Moves between objects:
vut ξ vot
vut ρ rov
mub ξ mes
mub ρ lar
nam ξ rav
nam ρ lig
rov ξ lef
rov ρ rar
kez ξ bik
kez ρ vut
ner ξ kaz
ner ρ zod
lil ξ mar
lil ρ tup
bik ξ rov
bik ρ vot
fom ξ mag
fom ρ mel
rig ξ sig
rig ρ mel
nik ξ fut
nik ρ bev
gev ξ bev
gev ρ vus
leg ξ ner
leg ρ dor
dor ξ mub
dor ρ kaz
zod ξ dis
zod ρ mub
sig ξ mal
sig ρ nid
mov ξ lar
mov ρ lep
mes ξ kaz
mes ρ kaz
lef ξ gam
lef ρ bar
mel ξ sov
mel ρ biv
bar ξ doz
bar ρ gev
lig ξ per
lig ρ dom
tem ξ zum
tem ρ kuz
rin ξ vuv
rin ρ rez
fol ξ vip
fol ρ nam
kaz ξ maz
kaz ρ lup
doz ξ vus
doz ρ sov
rar ξ bik
rar ρ fut
gen ξ kot
gen ρ kot
nid ξ lil
nid ρ mel
dom ξ maz
dom ρ vip
lep ξ fol
lep ρ lar
lim ξ zum
lim ρ vuv
kot ξ kez
kot ρ rav
mag ξ gam
mag ρ raf
vuv ξ ziz
vuv ρ leg
nog ξ nid
nog ρ mag
vot ξ paf
vot ρ sek
bev ξ sig
bev ρ nog
maz ξ kun
maz ρ gat
mar ξ doz
mar ρ rin
raf ξ rig
raf ρ vus
vok ξ zod
vok ρ dor
biv ξ tas
biv ρ mar
ziz ξ rez
ziz ρ ner
vip ξ lar
vip ρ gug
tup ξ raf
tup ρ lim
per ξ bik
per ρ gen
dis ξ dor
dis ρ mes
gam ξ rar
gam ρ nik
gat ξ ful
gat ρ fol
paf ξ dop
paf ρ rov
meb ξ gat
meb ρ vip
lup ξ lig
lup ρ dom
tas ξ kuz
tas ρ biv
rav ξ vut
rav ρ nog
sek ξ gam
sek ρ gam
mal ξ nog
mal ρ lil
dop ξ sek
dop ρ rov
gug ξ lup
gug ρ per
kuz ξ mar
kuz ρ zum
zum ξ tup
zum ρ ziz
sov ξ nog
sov ρ tas
vus ξ mel
vus ρ tem
ful ξ lep
ful ρ vip
lar ξ vut
lar ρ lup
rez ξ leg
rez ρ mub
vib ξ vok
vib ρ dis
fut ξ gev
fut ρ raf
kun ξ mov
kun ρ ful

The rows follow the links: the fewer symbols apart two objects are, the more alike their rows tend to be.

Each row is also shifted at random along 6 hidden directions that mean nothing.

Some objects, each with a row of numbers:
lef	[ -93,   96,   76,   57,   29,  -65,    4,    6,   17,   -6,  -48,    2,   90,   29,   47,    4, -154,  -36,  -96,  -66, -137,   74,  -13,  -39,  -57,  -19,  -25,   22,   65,  -79,  -53, -150,  -32,  -44,  -13,   93,   35,  -50,   44,   49,  -22,  -34, -139,  112,  -67,  139,  -16,   15,   28,   25,    7, -111,  -19,  -54,   -4,   24,   13,  -68]
rin	[  87,  -33,   25, -137,  -64,   11,   37,   76,  -81,   92,  264,  -37,   45,   27,  -23, -108,  234,   -1,  -30,  112,  105,  -66,   77,   46,  114,  -90,  -10,   36,   43,  127,  -32,  122,   26,   10,   69, -123,   28,   28,  -26,  -21,  -24,  -28,  -26,  -28,  199,  -14, -122, -121,  132,   33, -136,  160,  193,    3,  -29,  -30, -108,  102]
sig	[  58,  -39,  134,   64,  -16,  -86,  141,   65,  -20, -134,  170,  236,   77,  -35,   68,  -60, -142, -146,  131,  101,   -5,  -64,  -45,   -6,   37,  114,  131,  133, -136,  138,  -44,   49,  -22, -202,   77,   49, -194,  -42,  -83, -121,   -5,   45, -290,  -96, -101, -153,  150, -109,   42,  169,   20,   17,   -7,  -45, -189,   14, -163,  288]
mag	[   4,   61,    8,   38,  -59,   33,   42,  -26,   66, -162,    4,  -30,   32,   42,  103,  -65,  -64,   16,   46,  -67,    5,  -62,  -63,   -4,   26,  -47,  -17,  -53,   14,   76,   68,  -14,   55,  -61,  -62,  142,  -85,  -84,  111,  -19,   12,   -5,    6,  -41,  -31,  108,   77,   57,   11,  -74,  -20,  -52,   11, -104,    2,   40,  -28,  -30]
gat	[ -65,   19,  -33,  -81,   21,   84,   16, -104,  166,   44, -177,    2,    3,  -80, -130,   89, -117,   11,   55,   18,  126,   67,  -22,  -39,  -54,  154,   36,   83,  -83,  -23, -192,   73,  -29,  -57,  -64,   34,   82,  156,  -20,  -68,  -89,  113,   85,  -83,  -85, -121,   89,  107, -173, -112,   30,  123, -113,  -20,  152, -109,  133,   17]
mes	[  59, -103,  -13,   25,   48,  -69, -101,   11,  -35,  -31, -219,   46,  -62,   39,   50,  123,  -43,   -4,  -20, -103,  116,   12,   17,  -14,   75, -125,  -21, -132,   53,    0,  113,  -27, -129,    6,   28, -100,   -4,   14,    9,    1,   52, -136,   70,  151,  -43,   21, -137,   21,  -19,  -38,   78,  -35,   76, -114,  -19,  118,   98,   61]
nik	[  -7,   92,   95,  -97, -206,  -70,  153,   -5,   36, -121,  229,   74,   52,   72,  164, -224,   51,   40,   70,   97,  -56,   38,   -5,   51,  -45,  -28, -128,  -70,  124,  182,  147,  -13,    8,  -81,   83,  129,   32,  -50,  -42,   -4,  -91,   88, -140,  -74,  175,  163,    8,  -53,   25,  -39,  -26,  130,  162,  -42,   20,   23, -105,  -36]
doz	[ -27,   43,  -16,   -2,  -27,   35,   87,  -18,   93,   15, -105,   46,  -20, -103,  -11,  -50,    9,   -4,  -75,  137,    3,   75,  -26,    2,    2,   91,  -16,  -50,   60,   22,  -94,   49,  -41,  -82,  -76,  -12,  154,   81,  -35,  167, -219,  212,   59, -124,  -30,   21,  177,  -15,   -2,   27,  112,  106, -167,   69,  107,   57,   46,  -99]
bar	[ -34,   78,  157,   58,   16,  -12,    0,   -8,   80,  -45,   88,  -90,    5,   29,    5,  -10,  -89,  -10,  -35,  -51, -226,  139,   15,  -16, -100,   -7,  -11,   10,   82,  -44,  -28,  -33,   -4,  -36, -122,  161,  107,   -9,   -4,  137,   21,   58,  -54,  -24,  -32,  213,   81,    1,   16,   -4,   37,  -45,  -65,   -9,   27,    7,   18, -115]
fom	[   9,   40,  -99,  112, -123,   18,  102,  -95,   45, -108, -104,   49,  -15, -105,  116, -163,  -76,   27,    1,  -11,  -85,  -27, -123,   -2,   20,   24,  -20, -102,  -57,   77,   71,   37,   20,  -44,  -10,   96,  -29,  -11,   17,  -25, -117,   95,   40, -141,   46,   12,  230,   63,   -8,   36,  113,  -28, -108,  -16,   44,  126,  -53, -113]
vuv	[  98,  -97, -151,   77,   42,  149,  -74, -173,  -71,   16, -204, -226,  -17,  -58,   -9,   53,   84,  101,  -12, -146,   24,   93,  -22,  -96,   93, -170,  -36, -106,    4,  -46, -146,   69,   84,  184, -167,   89,  128,   45,   25,  -30,   44, -152,  169,    3,  -65,  122, -125,  181,  100,  -19, -134, -129, -122,  -87,  -11,  -46,   80, -276]
ner	[ 117,  -86,  135,   97,  -13,  -44,   -4,  -43,  -64,   16,   80,  -49,   50,   62,  -98,  -33,  -42,  -60,   75, -188,  -84,   63,   10,  -58,   79,  -34,  118,   54,  -80,   59, -159,   81, -146,  121, -150,   60,  113,  199,  -10,  -55,  190,  -46,  -21, -113,  -12,  169,   35,  -15,   99,   27, -109,   52,  -87, -121, -113,   -5,  -27,   32]
gam	[ -82,  104,  -39,   -9,  -31,  -10,  -59,  -96,   52,    3, -126,   14,   90,   44,   67,   -9,  -66,   17,  -77,  -63,   23,  -41,   -6,  -34,    0,  -23,  -70,  -41,   68,  -35,   29, -133,  -58,  -49,   22,   23,  -42,  -73,  131,  -11,  -55,   -4,  -20,   32,  -71,  119,   -3,  113,  -24,  -95,  -55,  -25,   54, -103,  116,   61,   23, -125]
tup	[  94,  -89,   -1,   -6,    0,   63,   76,  -33,  -57,  -34,   33,    9,   57,  -81,   25,  -45,   43,  -19,   45,   61,   74,   18,   -5,  -45,   92,  -48,   32,   26,  -36,  100, -222,  104,   98,  -37,  -52,   69,   33,    5,  -84,  -54,  -59,  -38, -125,  -34,  -95,  -25,  -43,  -11,  141,  126,  -72,    1,  -99,  -61, -107,  -68,  -67,   26]
kuz	[  10,   -8,   42,   44,   64,   50,   26,   39,  -10,   96,    9,  -14,   31, -120, -117,   -3,  -17,  -83, -107,   66,  -47,    9,   16,   -1,   34,   57,  133,  113,  -45,  -26, -241,   77,   11,  -49,  -59,  -52,  109,   91,  -60,   79,  -92,   78,  -42,  -66,  -61,  -46,  134,  -78,   88,  149,   59,   18, -172,   71,   -7,  -17,  -38,   25]
vok	[  43, -125,   14,  122,  171, -118, -279, -203,  -29,   77, -252,  122,  -38,  -96,    5,  217, -130,  -48,   16,    7, -166,   99,   99, -129,  -26,  112,   38,  -35,  -66, -193,  167,  -78, -254,  -96,  -40, -192, -122,   76,  -15,   95,   36,   84,    9, -100, -221,  -36,  115,  234, -108,  106,   16,  -89,  -47,   -9,   24,  195,   20, -127]
vot	[-110,  121, -186,   79, -144,  -59,  140,   31, -127,   22,  -66,  -10,   44,  -13,  107, -217,   27,  104,  -87,  -63, -127,  -34,  -83,   46,   -3, -113, -171, -116,  -10,  -24,   99, -127,   56,  199,  126,   43,   40,  -38,    9,  -83,  -72, -104,   -4,  160,  251,   39, -121,  -24,   55,   17,   13, -108,  110,   11,  -61,   12,   -7, -191]
mal	[  51,  -29, -166,    0, -116,   46,   76,  -86,  -10, -108,  -52,   50,  -28,  -60,  155, -122,   95,   85,   72,   76,   90,  -88,  -79,   18,   68,  -34,  -93, -137,  -35,  109,  180,   29,   91,  -21,   85,   10, -121,  -75,   14, -102,  -99,    9,   49,  -94,   99, -101,   51,   93,  -14,  -12,    3,   -3,   80,   -6,  -23,   70,  -63,  -65]
meb	[ -61,   36,   65, -109,  -38,   28,   45,    7,  129,   23,  117,   -9,  -10,  -19, -132,  -24,  -51,  -12,   46,   29,   24,   42,   25,   66,  -92,   96,   49,   94,  -57,   48,  -67,   61,   39,  -58,   54,   16,   28,   94,  -57,  -87,  -35,   79,  -24,  -59,   83,  -89,   44,   -4, -128,  -99,   53,  134,   25,   16,  118, -128,   -8,  106]
dom	[ -14,  -71, -217,   23, -103,   42,   -5, -151,   56,   -8, -297,   75,  -98, -106,   11, -110,  -38,   90,   21,  -89,   11,   88,  -43,   11,  -48,  -14,  -22, -195,    9,   38,  -44,    6,   30,   84,   87,   45,   99,   -5, -112, -105,  -90,  -42,   18,   64,  -93,  -44,   31,  133,  -27,   -3,  185,  -14, -239,   10,  166,  -18,  -15, -131]
lep	[ -56,   52,  151,  -17,   -1,  -29,  172,   94,   53,   -8,  133,   -1,   42,  -41, -126,    5, -153,  -73,   89,   39,  -20,   86,  -28,   17,  -86,  136,   65,  192, -139,   14, -192,   63,   12,  -53,  -49,  115,   81,  161,  -96,  -86,    1,   67,  -91,  -20,   56,  -99,   45, -102,  -88,    1,   16,   79,  -18,  -17,  -92, -150,   72,  186]
tem	[  34,   27,   42,  -99,  -55,   41,   11,   54,   17,   72,  230,  -89,  -23,  -44,  -54, -107,  184,   33,  -92,  130,  -64,   38,   77,   76,   -9,  -46,  -11,   -6,  101,   62,    5,   99,   64,  -27,   13,  -50,  119,   -5,  -48,  124, -102,   82,   -6,  -92,  175,   68,   12,  -72,   87,   32,  -24,   98,   69,  115,   63,  -11,  -79,  -58]
leg	[ 118, -112,  -19,   65,   21,  -30, -125,  -91, -130,   46,   47, -120,  -37,  -15,   19,    4,   68,   52,    8, -100, -161,   87,   83,  -19,   40, -175,  -24,  -56,    9,  -18,   96,   29,    4,   95,   -2,  -29,    8,   -1,  -45,  -28,  130, -154,   -4,    0,   90,  111, -137,   93,   97,   69, -106, -108,  114,  -53,  -87,   33,  -70, -135]
vip	[ -42,    1,   56,  -63,  -35,  -21,  -29,   37,   62,   23,  200,  -50,  -90,  -35,  -70,  -47,  -69,    8,   24,  -48, -206,   85,   71,  118, -178,    4,   48,   42,  -23,  -29,  113,   24,  122,  -47,  174,   42,  -66,  -68, -126,  -83,   77,  -74, -142,   81,  152,  -66,  -34,   -1,  -84,  -10,  115,  -57,  100,   69,   61,  -99,  -89,   60]
nam	[ -28,  -49,  -24,  -56,   22,   15,  -37,   19,   26,   21,   76,  104,  -50,   17,  -53,   57,   13,  -24,   91,   34,   74,  -43,   10,   18, -113,  144,   67,   69,  -12,  -18,  -32,    0,   48,   -3,   90,  -34,  -69,  -77,  -59,  -41,   88,   31,  -56,   23, -138, -149,   29,  -28,  -66,   -9,   61,   43, -131,  138,   51, -119,  -69,  127]
mar	[  25,  -25,   29,  -25,  191,   58,  -96,  196,  -24,   36,   21,  -76,  -23,  -80,  -43,  142,   41,  -31, -186,   91,  104, -114,   46,   82,  102, -141,   69,   39,   71,  -73,   -7,   26,  153, -117,   47, -158,  -86, -138,   26,   90,  -40, -145,   -7,  192,  -20, -119, -127, -143,   86,   82,   73, -137,  109,   30,  -48,   22,   -8,  175]

From each start, follow one symbol. Which object do you reach?
Answer with the object's name.
start [-104,  127,  137,  -29, -105, -121,  110,   33,   -2,    8,  164,  143,  195,  125,    3, -144,  -79,  -91,  -29,   -1,  -45,  -46,   -5,  -16,  -43,  122,   23,  140,   12,   61, -134, -113, -140,  -30,   24,   76,   40,   37,   53,  -28,   -6,  114, -207,  -56,  -20,  123,   96, -131,   55,    8, -102,  135,  -19,  -25,  -20,  -37,  -73,   75]
ρ fut
start [  22,   49,  132,   39,  -75,  -31,  101,  -15,   45,  -57,  130,   40,  -14,  -93,   45, -126,  -23,  -28,   15,  133, -184,  132,   15,   26,  -66,   57,    0,  -10,   33,   72,  -28,   49,   28, -123,  -35,   99,  120,   17, -133,  125, -137,  155, -139, -121,   16,   70,  142,  -50,   62,  127,  108,   49,  -92,   59,   -8,   50,  -83,  -57]
ρ tem
start [ -57,  -16,  -70,   16,   21,   10,  -20,  -57,   53,   28,  -11,  -59, -104, -157,  -19,   -2,  -95,   92,   53,   17, -180,  148,   29,   29, -167,   21,  -54,  -17,  -60, -110,   92,    1,  143,  -21,  108,   41,  -29,  -41, -140,  -55,  -30,  -55,  -23,   91,   89, -121,  -55,  117, -132,   49,  105, -117,   48,   76,   30, -104,   10, -100]
ρ nam
start [   2,    2,   21,  -15,   68,   42,  -82,  -61,   98,  -92, -154,  -60,  -47,   -1,  103,  163,  -23,   56,   -4,   43,   70,  104,   26,  -56,  -32,  -73, -107, -112,  165,  -48,   70,  -42,   73, -120,  -81,   72,   28, -138,   17,  143,  -66,  -32,   33,   87, -186,  104,  -99,  117,  -36,  -49,   18, -106,    5,  -33,   66,   34,  113, -107]
ρ vus
start [  72,  -25,  -52,  -25,   23,   83,    3,   67,  -25,  -79,   93,  -36,  -13,   -6,   56,   19,   69,    3,   -9,   11,  136, -153,  -34,   34,  124, -116,   24,    6,  -11,   79,   65,   79,  147,  -74,   41,  -14, -185, -138,   77,  -67,   18,  -81,   21,   14,   47,  -82,  -26,  -21,   58,  -18,  -60,  -62,  132,  -30,  -68,   21,  -73,  111]
ξ mar
start [ -90,   60, -194,   28,  -31,  -12,   88,   -3, -109,   67, -154,   69,   27,    9,   80,  -30,   77,   77,  -14,   90,   55,  -40,  -54,  -56,  -13,   81, -158,  -36,  -49,  -99,   26, -141,   -4,  141,   46,  -63,   -1,   -5,   22,   -9, -104,   36,   68,   68,   66,  -99,  -76,    9,  -36,   16,  -45,  -29,    1,   90,  -47,  -15,   73, -140]
ρ rov
start [  61,  -52,  245,  -73,   43, -113, -176,   33,   52,   36,  188,  118,   49,  143, -148,   83,  -73, -162,    8, -111,   25,  -67,  104,   16,   14,   81,  237,  150,  -14,   63,    7,   48, -253, -114,   37, -125,  -96,  108,   37,  -30,  217,   42,  -91, -134,  -77,   38,  126,  -76,  -23,  -60,  -24,  181,   42,  -64,   79,   53,  -96,  273]
ρ lup
start [  47,    7,  -43,   75,  -40,   44,   49,    4,   -2, -120,   78,  -45,  -37,   -8,   50,  -74,  -24,    7,   49,  -58,  -53, -101,  -76,   25,   52,  -40,   26,  -15,  -73,   68,  110,   63,   97,    1,   -6,   80, -149,  -69,   60,  -79,   72,  -11,   46,  -98,   79,  -14,  125,   25,   20,  -22,   -6,  -77,   42,  -25,  -62,   46,  -75,    5]
ξ lil
start [  21,   45,    7,  126,   22,   24,  -26,   10,   52,  -51,   68,  -71,  -64,  -88,    9,  -57,  -79,   -9,  -60,  -67, -242,  -62,  -16,   55,  -19,   -1,   89,  -20,  -67,  -38,  136,   48,   77,  -63,  -31,   38, -114,  -57,   55,   54,   29,   70,   46, -130,   77,   19,  240,   53,    6,   33,  109, -123,  -46,   72,   24,  115, -109,  -80]
ρ biv
start [ -92,   77,   37,   81,   94,  -61,  -81,   79,  -93,   73,  113,  -16,   51,  117,  -17,   40,  -34,  -43,  -60, -107, -177,  -69,   27,    0,  -97,   34,   27,  124,   -1, -157,   22, -177,  -11,  108,   32,   -9,  -97, -126,   82,   31,  184,  -74, -122,  113,  -55,   66,  -16,  -42,   41,   50,  -87, -155,   -2,   96,  -78,  -34,  -60,  -33]
ξ rov
start [ -47,   55,   51,  -53,  -65,  -73,  111,   76,  -79,   67,  216,  147,   64,   79,    3, -119,  165,  -38,   82,  212,  -17,  -61,    7,   -3,  -64,  223,  -40,  115,  -48,   14,    4,  -51,  -88,   55,   48,  -75,    8,   75,  -30,   59,  -33,  210,  -68, -152,   78,  -74,   78, -146,   -3,   71, -104,  190,  -17,  186,  -73,  -52,  -74,   67]
ξ bik
start [  35,  -17,  -20,   83,   89,   36,  -41,   15,    8, -137,    7,  -30,  -35,   11,   81,   85,  -66,  -11,   58,  -35,  -10,  -94,  -49,  -11,   37,  -23,   26,   16,  -52,  -34,  125,  -10,   98,  -70,  -35,   64, -230, -160,   93,  -22,   94,  -53,   27,  -21,  -83,  -43,   60,   57,   -7,    0,  -12, -165,   23,  -17,  -89,   51,  -19,   46]
ξ nid
start [ 104, -130,  -53,   39,   -3,   19,  -17, -135, -105,   70,  -84,    5,   36,  -75,   -2,  -22,   61,   18,   30,   -8,  -18,   69,   25,  -72,   83,  -54,   -4,  -35,  -42,   17, -115,   65,  -69,   74,  -59,  -26,   82,  119,  -78,  -42,  -25,  -45,   -9,  -63,  -43,    1,  -63,   85,   91,  100, -105,   10,  -55,  -54,  -65,   -6,  -33,  -91]
ρ mub
start [  53,    9,  -11,  -38,  -71,   68,   39,  -39,   33, -154,   81, -106,  -59,   19,  156,  -53,   62,  100,   29,   23,   -3,   45,  -29,   16,   18, -158, -148, -158,  142,   94,  156,   29,  160,  -64,  -25,  140,    1, -169,   10,   49,  -56,  -50,   18,   25,   79,  152,  -83,   70,   47,  -50,  -16,  -77,  112,  -65,   10,   25,  -26, -121]
ρ vus
start [ -65,  -12,   -2,   25,   88,    0,    4,   32,   21,   11, -100,  -72,  -59,  -80,  -74,  125, -157,   13,   38,  -42,  -12,   89,   14,   -4,  -85,    3,    5,   40,  -80, -110,  -18,  -15,   83,   12,   16,   35,    1,   21,  -87,  -82,   30, -125,    2,  181,  -12, -132, -133,   25, -115,  -10,   96, -111,   37,  -22,  -38, -113,  129,   59]
ξ vut
start [ -63,    9,  -79,   27,   29,   36,   18,  -79,   63,   12, -119, -122,  -83, -157,  -20,   44, -115,   85,   42,  -15, -119,  158,  -18,    7, -119,   -2,  -87,  -28,  -64, -108,   30,   14,  122,    8,  -17,   95,   38,    6,  -95,  -41,  -70,  -48,   28,   83,   72,  -84,  -71,  136, -129,    1,   91, -130,    7,   -3,   29,  -77,  108, -138]
ξ lep
